[66] [62,-80,-303,-70,-214,100,193,184,303,45,41,6,-185,-41,-230,46,101,-252,169,-6,18,-179,-27,-157,-57,190,168,-154,40,26,-161]
[66] [9,75,33,-10,163,33,41,57,-106,-28,192,-48,53,-7,26,-149,41,110,99,-63,-16,54,55,59,4,-111,157,-75,-86,-10,-47]
[59] [31,-176,-177,111,-243,4,-66,-55,100,176,-57,-76,-176,-33,105,152,1,-32,34,64,-17,-73,-2,33,-30,192,-18,-54,138,178,13]
[64] [-23,-211,-139,188,321,138,250,-39,170,-176,-29,-141,-201,186,-92,-167,202,325,-114,-81,294,-53,93,-14,139,-137,113,99,-162,118,-125]
[66] [-182,-114,-240,4,106,121,11,170,183,-391,-226,-56,-165,297,-54,-126,27,194,-35,-214,500,-266,-110,-11,94,-208,-164,-8,-75,-137,-178]
[54] [-44,-312,-193,50,-101,116,110,42,235,119,26,-52,-293,-31,-89,121,80,64,26,-78,71,-64,-74,-65,39,175,170,-229,155,84,-135]
[54] [-159,-31,-336,-80,-79,184,379,73,182,-11,44,184,-445,-212,-623,124,115,-140,92,-66,-255,-36,131,-71,12,211,638,-305,-89,-1,-160]
[56] [-71,107,57,60,28,-28,-146,65,-126,-194,-149,52,114,96,73,-88,-167,70,-42,-36,91,2,-10,-3,-63,-205,-190,101,-134,-123,121]
[54] [177,121,67,-73,-107,-55,-185,-208,-152,321,337,-95,36,-226,435,122,200,158,366,91,-185,52,59,177,-15,98,171,-103,204,280,72]
[64] [-61,-34,-418,79,153,61,-8,10,40,-127,-16,-51,-229,19,79,-37,185,301,246,-61,238,-177,-33,66,112,-134,83,-153,-51,114,-44]
[54] [-79,-164,63,82,66,78,221,96,188,-132,-189,69,-32,117,-360,-53,-92,-105,-294,-17,65,29,15,-207,-16,3,-38,100,-133,-164,-31]
[66] [94,-136,-180,-62,-209,-89,-243,18,120,132,-57,-226,23,67,346,72,-66,-107,122,-116,211,-137,-321,-26,-12,27,-359,120,204,55,73]
[66] [49,221,-154,-241,-84,104,217,196,0,-209,115,274,-72,-54,-397,-22,78,-278,43,-4,-101,-97,146,-47,-42,64,381,-171,-47,-134,-208]
[59] [39,315,37,-216,-280,-86,-174,-26,-219,120,76,208,63,-274,23,173,-142,-263,173,14,-376,111,-23,52,-113,66,120,-94,87,-13,147]
[66] [-90,-92,-263,-4,-1,159,371,112,252,-17,30,35,-337,-97,-479,1,77,-113,51,-121,-116,-12,43,-124,11,107,427,-156,-133,29,-146]
[56] [-7,67,-40,-250,-195,-52,-128,-103,-1,189,70,-30,0,-119,69,171,53,-187,146,-2,-104,-66,-97,81,22,168,-15,-39,207,-6,7]
[61] [-81,276,46,-30,-105,-45,-154,158,10,47,13,-64,137,-101,176,-97,-142,-58,387,-91,-89,27,-127,-17,-113,-169,-186,-112,-123,-4,82]
[56] [-36,131,174,-22,31,-140,-211,-99,-202,79,3,-65,190,-43,218,4,-101,36,49,17,-97,79,-66,108,-14,-66,-175,98,2,-34,159]
[61] [-19,-518,-407,287,164,244,324,53,576,60,11,-364,-485,152,28,-99,313,382,133,-199,446,-153,-98,-107,179,-3,86,-159,3,364,-285]
[59] [1,192,124,-218,-101,89,44,94,-123,-77,130,305,50,-152,-256,47,-59,-150,29,-18,-222,93,108,-100,-123,0,313,-137,-17,-212,32]
[56] [217,-249,-73,173,-116,-67,16,-90,211,350,43,-164,-54,-60,263,123,113,-32,28,148,2,16,-96,-41,52,225,-170,-51,233,342,-47]
[56] [32,-54,-121,-76,-140,89,180,133,208,22,63,1,-139,-38,-210,17,33,-183,74,-81,-38,-56,-24,-121,-53,118,198,-78,6,0,-118]
[54] [67,-20,-170,-11,51,57,45,157,97,-305,-107,76,51,223,-80,-107,93,-3,-52,60,346,-252,40,-121,-14,-85,-114,86,-64,-160,-85]
[61] [-157,-201,291,292,416,-123,-13,-109,-83,29,-65,-271,120,172,192,-153,-28,381,-228,10,127,115,-54,163,169,-99,-261,66,-67,37,-46]
[61] [-205,579,370,-71,-122,-357,-556,-158,-527,155,-192,99,467,-222,351,82,-401,-171,154,167,-449,211,-81,272,-84,-143,-534,54,-61,-113,394]
[64] [-103,15,-16,39,106,56,77,-69,-67,-52,50,66,-159,-69,-94,34,103,221,41,-3,-68,19,123,92,53,1,285,-137,-44,45,-47]
[56] [-121,-411,231,232,429,64,311,-92,264,-38,-78,-278,-51,250,-156,-161,127,306,-350,-66,261,51,-7,-81,169,-27,-63,210,-124,-19,-131]
[64] [25,-287,140,8,443,163,403,93,21,-99,383,-123,-63,122,-302,-232,206,259,-186,-160,99,71,116,-51,75,3,563,-48,-88,-146,-252]
[64] [154,200,-233,-222,-492,-66,-282,-29,7,231,-16,79,0,-217,233,232,-93,-382,294,15,-165,-44,-155,-16,-113,106,-173,-27,221,133,170]
[64] [98,-279,0,81,155,40,81,20,182,-65,-17,-142,-4,201,91,-79,96,147,-162,-67,335,-61,-110,-108,83,-49,-148,128,62,17,-91]
[56] [46,-58,-313,-85,22,243,396,206,252,-339,-18,257,-287,73,-523,-39,182,-85,-86,-60,166,-166,144,-213,13,15,411,-112,-102,-89,-248]
[54] [61,67,-202,34,-100,-44,-44,169,18,-109,-101,113,20,22,0,1,-51,-123,62,74,72,-125,-51,-62,-43,-6,-123,-96,2,-23,-33]
[61] [-189,225,49,-105,-67,-47,-224,-7,-182,-201,-264,183,78,8,-36,39,-248,-67,-75,-78,-21,31,-65,36,-32,-192,-225,85,-85,-207,180]
[59] [-81,114,154,-95,250,-48,-81,51,-109,-60,26,33,284,18,5,-127,-26,48,47,11,67,36,-85,-66,26,-188,-199,-12,-79,-265,85]
[56] [-148,-211,-167,173,-225,-24,30,129,435,4,-434,-260,-148,176,-57,-12,-247,-236,-84,-170,187,-107,-286,-157,-32,11,-483,219,-101,53,13]
[66] [87,-214,211,454,176,-121,88,-92,11,82,-110,-244,68,175,189,-132,-64,167,-319,149,25,131,92,83,44,24,-232,227,-105,271,-21]
[61] [-319,-222,-15,188,147,192,546,100,330,-5,-87,-12,-457,-131,-698,-33,-95,35,-130,-273,-270,231,10,-182,24,51,521,-157,-314,19,-116]
[61] [-68,-158,73,201,260,-45,-162,-157,-94,55,-55,-103,61,52,291,-19,48,409,-31,61,173,53,-43,67,113,-139,-235,-10,28,55,120]
[59] [-120,-394,-260,41,-81,166,100,6,426,111,-108,-161,-328,20,-94,107,87,101,84,-176,232,-113,-193,-196,45,75,-10,-70,83,37,-18]
[56] [-31,-282,153,-8,257,112,45,-98,47,55,133,-18,23,96,47,0,234,306,-141,69,233,-9,61,7,159,36,6,-169,189,-70,-150]
[54] [-37,-25,-46,-234,-404,72,55,-7,174,103,-92,147,-149,-121,-314,245,-85,-413,-60,-33,-196,-32,-22,-133,-103,261,129,19,127,-106,27]
[59] [60,-103,-139,-142,-171,10,21,-11,49,-44,-103,209,-79,25,-183,199,51,-224,-215,119,51,-137,9,-43,43,225,8,-52,225,-91,-103]
[61] [149,10,-130,8,-73,27,-98,46,-10,-256,-104,32,3,226,185,-55,27,34,-111,-5,320,-169,39,38,3,-110,-172,160,44,51,-68]
[59] [-150,-95,12,54,198,0,13,-48,58,-24,-15,-195,-27,95,44,-76,95,231,54,-56,158,-79,-42,70,91,-54,-53,24,-60,-31,-42]
[66] [-33,-245,-189,0,-8,49,102,17,262,50,-16,-142,-181,58,-50,59,154,46,54,-47,188,-172,-113,-56,78,135,19,-61,104,31,-135]
[61] [-75,123,102,-2,-134,-75,-205,-133,-37,204,-60,27,48,-152,228,150,-12,32,173,117,-140,49,-24,100,21,47,-207,-148,121,124,77]
[64] [20,72,19,76,-9,-99,-129,-3,-15,49,-102,-37,181,46,167,-32,-21,-52,41,171,51,-57,-5,24,-1,-15,-342,28,-2,18,45]
[54] [96,184,-157,-156,-253,-7,-91,10,5,105,84,63,10,-140,60,97,64,-203,281,83,-116,-102,28,0,-87,98,53,-69,76,50,43]
[59] [-81,27,-49,79,-207,-6,-7,47,94,13,-195,63,-149,-102,-83,97,-209,-108,17,-102,-148,87,-101,-87,-82,-8,-29,-2,-69,69,106]
[56] [26,-133,-51,110,113,-7,58,9,0,40,45,-24,-24,-15,-24,-11,34,102,-19,35,11,20,-13,-53,12,22,74,-43,-12,5,22]
[59] [-166,-60,247,85,319,-77,78,-60,-30,23,-80,-142,187,96,-127,-147,-71,33,-215,22,-13,115,-22,10,85,-68,-201,150,-159,-160,38]
[64] [20,134,253,44,118,-39,52,21,-185,-175,-60,276,184,11,-168,-28,-65,-5,-236,177,-108,100,174,-49,-39,-45,31,25,-99,-158,33]
[64] [101,5,13,-27,-3,-72,-101,-51,-137,5,31,11,115,45,114,17,8,-37,-87,93,28,-32,23,62,4,38,-74,85,85,-23,31]
[66] [-83,83,96,-63,-81,-68,-189,-43,14,141,-82,-24,115,-94,156,69,-102,-47,140,-18,-55,58,-165,-30,-13,-52,-285,-21,52,-32,145]
[61] [-94,-214,-198,20,42,231,325,126,433,-65,-9,-71,-316,69,-270,-51,198,79,76,-142,212,-124,1,-141,81,32,182,-181,-42,67,-272]
[59] [175,146,-32,-38,-224,-90,-124,-45,-74,431,318,-66,28,-342,303,126,54,-91,444,83,-362,111,-43,71,-85,164,154,-245,166,283,74]
[64] [-164,50,61,100,113,10,92,22,18,-110,-82,1,-57,20,-128,-54,6,137,15,3,-22,-11,75,40,20,-45,69,-48,-158,-24,-51]
[66] [-66,43,289,57,235,-140,-201,-47,-148,-217,-222,-28,341,250,197,-119,-96,153,-237,77,266,-35,-63,30,53,-215,-506,274,-64,-218,100]
[56] [98,283,142,18,64,-78,-196,66,-254,-289,-19,106,251,140,280,-137,-26,145,25,82,152,-68,101,109,-47,-233,-176,91,-75,-41,11]
[54] [193,320,151,-27,-93,-213,-491,-157,-361,341,291,-167,349,-180,791,5,29,133,471,152,-154,74,-32,277,-55,-80,-267,-65,174,254,199]
[54] [52,161,99,-134,-141,-83,-267,-147,-179,65,-3,-34,122,-30,280,62,-96,-63,31,-46,-56,56,-55,124,-30,-66,-175,189,88,38,168]
[56] [-163,23,48,89,232,-74,-200,-111,-228,-55,-116,10,101,47,154,-31,-50,253,-72,53,85,40,-10,152,112,-164,-235,-39,-24,-71,100]
[59] [-2,-455,-143,138,152,244,588,266,412,-127,64,18,-301,123,-637,-102,127,-27,-260,-82,127,-57,77,-322,-1,179,473,-134,-113,-120,-306]
[64] [-90,-132,31,305,389,-41,158,56,27,-184,-182,-165,50,238,-83,-269,-88,167,-282,-38,190,62,-12,-4,103,-206,-219,184,-276,-9,-38]
[66] [174,209,-55,-133,119,110,102,193,-277,-472,121,278,155,178,-269,-235,-12,-96,-196,7,110,-72,284,-62,-132,-201,308,185,-220,-302,-9]
[61] [136,106,-410,-341,-295,166,154,224,196,-115,125,303,-182,-109,-326,132,203,-336,243,18,34,-270,37,-179,-64,176,350,-286,146,-107,-203]
[66] [26,44,187,-220,14,63,-162,-121,-76,146,150,95,174,-97,142,65,76,42,78,29,-1,94,-3,-40,15,-55,-82,-79,169,-109,106]
[54] [74,51,-104,-99,-141,-9,-95,-60,24,9,0,-64,7,69,143,37,103,-84,67,59,106,-164,41,98,12,69,-100,84,102,68,-49]
[64] [-10,196,-34,-177,-288,-129,-326,43,-157,-143,-264,119,196,72,72,80,-290,-334,-83,-9,30,-101,-137,-17,-129,-61,-381,259,26,-243,225]
[64] [0,37,108,-27,45,52,204,192,39,-120,84,90,31,0,-276,-98,-48,-95,-42,-54,-83,42,43,-130,-83,-1,229,-52,-126,-151,-92]
[56] [-79,-193,-54,13,-69,4,-193,-131,80,208,-121,-68,-48,-49,182,142,-63,60,3,-46,77,54,-190,-38,59,-5,-290,-35,168,37,153]
[54] [113,197,79,-141,-254,-96,-217,-74,-78,155,26,-8,188,-67,230,81,-38,-231,129,114,-116,-23,2,62,-84,73,-206,101,115,43,107]
[61] [-27,126,138,-85,-130,41,-72,74,-1,-50,7,80,53,-33,33,4,-83,-25,97,-68,-36,28,-6,-49,-97,-70,-4,-35,-13,-69,32]
[59] [9,204,-28,-167,-218,-61,-205,-45,-127,126,72,158,26,-238,124,198,5,-62,287,69,-201,-14,-42,33,-67,75,67,-181,144,-3,118]
[61] [-89,157,-90,133,102,-52,-134,143,-77,-22,27,-102,62,-54,215,-153,-85,188,352,-79,16,10,-108,35,-45,-234,-107,-155,-171,39,82]
[56] [36,-425,-36,247,110,-28,-52,-228,235,312,54,-504,-165,125,498,20,222,389,49,-45,285,-53,-145,168,198,97,-231,43,219,412,-115]
[66] [115,-114,250,122,151,-57,-40,-87,-51,176,104,-133,243,52,203,-87,25,83,-104,139,17,115,39,-17,4,-2,-192,109,30,29,71]
[54] [-124,-250,-110,127,-51,53,-40,22,122,-26,-199,-88,-173,101,-3,29,-146,72,-145,-152,155,-3,-131,-39,18,-37,-145,27,12,2,31]
[64] [-29,48,-84,-20,-113,-165,-353,-181,-143,214,-62,-195,121,3,391,85,-20,-30,128,112,22,-99,-85,233,48,59,-381,73,154,88,128]
[61] [28,-90,-8,-63,-104,18,28,-82,130,-1,-108,-57,-57,119,-14,55,37,-132,-183,-3,110,-73,2,35,63,99,-134,152,104,55,-94]
[64] [37,3,24,35,-57,22,244,203,144,-294,-128,8,-62,171,-298,-118,-131,-191,-214,-142,51,-51,1,-135,-100,-18,116,254,-204,-90,-104]
[59] [13,-221,63,73,153,62,193,61,213,88,29,-66,21,54,-125,-74,63,-7,-120,16,90,52,-42,-150,66,40,-68,-70,13,-19,-115]
[56] [-31,-240,63,-116,134,107,144,17,185,-33,9,67,3,64,-230,36,122,27,-154,-17,180,-44,-65,-212,64,52,26,-27,92,-232,-64]
[59] [147,-39,-87,126,199,12,27,-8,-42,-343,-78,-2,31,303,132,-145,173,237,-190,95,398,-195,149,68,82,-136,-96,208,-54,49,-120]
[54] [122,197,-204,-229,-37,7,-68,172,-27,-206,40,143,130,47,-3,-61,59,-163,157,-5,178,-188,-64,-89,-34,-111,-67,-14,16,-173,-30]
[61] [-311,-182,191,115,316,18,190,-18,157,303,98,-189,-40,-198,-210,-43,2,201,156,-97,-214,224,-148,-103,77,14,112,-258,-128,-77,37]
[59] [-17,-202,-124,109,216,1,142,29,157,-45,-40,-240,-56,166,-40,-145,53,73,-91,-105,219,-60,-109,-32,98,-54,-89,145,-91,20,-75]
[66] [-39,-61,-214,-115,80,137,107,51,-63,-231,79,92,-198,64,-229,-25,82,88,-67,-146,118,-97,75,26,31,-38,370,-40,-26,-129,-92]
[66] [-80,-2,-20,58,107,20,-24,54,-4,-246,-151,-14,-15,184,24,-103,-41,133,-111,-84,231,-72,-15,42,50,-167,-143,76,-87,-51,-58]
[54] [-180,-87,177,285,37,-100,-23,-17,0,87,-169,-139,-13,-22,27,-9,-216,127,-56,-19,-144,138,-68,12,-47,-12,-120,49,-151,45,129]
[-56,61,-19,8,-170,-44,-97,-56,-38,209,13,-100,-52,-125,91,59,-117,-112,117,-42,-215,87,-34,109,-39,66,-16,-37,19,130,72] => [56]
[-139,-273,50,194,187,-80,-327,-203,-20,106,-177,-246,13,119,508,42,-28,462,-39,-73,327,23,-251,119,174,-170,-508,29,155,104,133] => [61]
[0,-131,251,-11,28,13,89,-179,18,318,197,-112,29,-132,-45,73,86,15,-19,72,-236,153,86,-2,-10,194,190,17,66,32,55] => [61]
[-87,-107,-60,61,147,105,191,189,126,-278,-90,10,-88,174,-256,-155,-41,60,-144,-150,202,-58,-13,-119,4,-125,74,29,-172,-152,-116] => [59]
[-41,97,4,-81,57,61,44,101,23,-175,-30,96,46,70,-110,-84,17,-23,-5,-26,104,-54,34,-40,9,-103,-24,-39,-66,-122,-80] => [66]
[151,-158,224,-115,2,78,276,111,83,93,359,-32,27,-25,-221,-30,109,-103,-66,-37,-125,47,71,-125,-87,226,458,-40,76,-106,-177] => [61]
[-47,-28,-60,144,47,-34,56,-22,18,-60,-76,-65,-127,39,13,-5,24,125,-20,-1,20,-38,25,93,49,14,45,5,-57,130,-69] => [64]
[215,-10,94,-151,37,251,251,167,109,-65,368,206,-11,-32,-135,-86,241,44,66,-10,56,36,194,-166,-39,-2,417,-270,82,-13,-249] => [59]
[118,-319,-189,196,-15,89,172,-154,239,107,13,-161,-333,66,93,85,251,201,-82,34,152,-74,86,64,128,173,138,3,135,384,-176] => [54]
[45,3,126,146,231,-118,24,7,-106,-79,-55,-47,189,124,46,-138,-43,42,-198,97,55,47,12,34,53,-76,-189,133,-93,-21,-11] => [61]
[61,-101,-188,-14,-43,53,149,151,138,-181,-75,42,-56,150,-232,-44,28,-163,-130,14,167,-178,23,-122,-32,67,43,79,-38,-119,-109] => [66]
[-141,134,376,-18,182,-95,-99,13,-287,-152,-73,102,287,81,-65,-100,-212,18,-256,21,-76,137,38,65,-16,-134,-141,92,-110,-290,77] => [54]
[-29,128,152,7,65,-98,-176,16,-105,-42,-56,-31,244,47,180,-75,-82,46,64,42,57,-3,-63,1,-36,-141,-280,91,-61,-112,121] => [66]
[94,-66,28,37,-83,-82,-370,-109,-94,196,21,-68,134,-22,540,102,3,178,134,78,138,-2,-140,73,27,-41,-370,-83,263,124,123] => [56]
[-21,437,294,-41,228,-160,-299,39,-513,-102,137,29,506,-4,253,-255,-176,71,137,77,-127,129,87,155,-104,-326,-184,91,-223,-230,233] => [59]
[-1,-3,-125,-138,-135,-48,-79,-144,10,170,15,-118,-35,-15,60,107,88,-172,38,60,-33,-111,-2,153,66,184,-66,48,153,68,-35] => [61]
[43,28,64,-9,90,19,-142,-64,-32,-49,47,-41,98,110,313,-47,167,242,82,71,248,-97,51,108,83,-102,-188,-44,103,67,-78] => [59]
[154,-80,57,83,-94,49,252,71,213,187,188,-157,-74,-65,-69,-60,46,-131,75,-34,-163,87,45,-99,-87,143,231,25,-50,201,-97] => [61]
[-9,-332,28,151,248,152,293,55,171,-66,27,39,-140,91,-249,-65,102,191,-260,-26,146,68,56,-153,90,10,179,-112,-17,-27,-158] => [54]
[-122,-391,264,338,118,-257,-184,-211,76,47,-543,-234,180,299,200,74,-251,65,-582,127,248,24,-246,-19,119,39,-821,461,57,-52,186] => [66]
[80,-89,-13,-152,-189,69,-133,-9,143,11,-107,-41,99,142,93,12,-64,-211,-107,-58,225,-70,-92,-128,-46,-38,-342,228,111,-100,84] => [54]
[355,331,-385,-420,-518,-77,-464,45,-106,-300,-112,182,194,215,423,140,120,-365,169,161,427,-541,-14,84,-97,16,-406,261,315,-77,4] => [54]
[-247,-144,41,194,254,18,-28,-218,62,253,-26,-237,-122,-73,167,-11,86,372,110,-30,-6,138,-38,154,190,-72,-132,-165,-21,209,24] => [64]
[2,-13,-206,-46,18,-26,-31,-161,-80,158,162,-108,-170,-98,127,98,208,114,166,32,-58,-75,40,243,128,142,204,-149,148,203,-96] => [56]
[-123,125,311,7,282,-200,-289,-213,-363,90,63,-146,290,-5,352,-48,-31,280,24,51,-48,110,-51,261,99,-134,-229,75,13,-67,153] => [56]
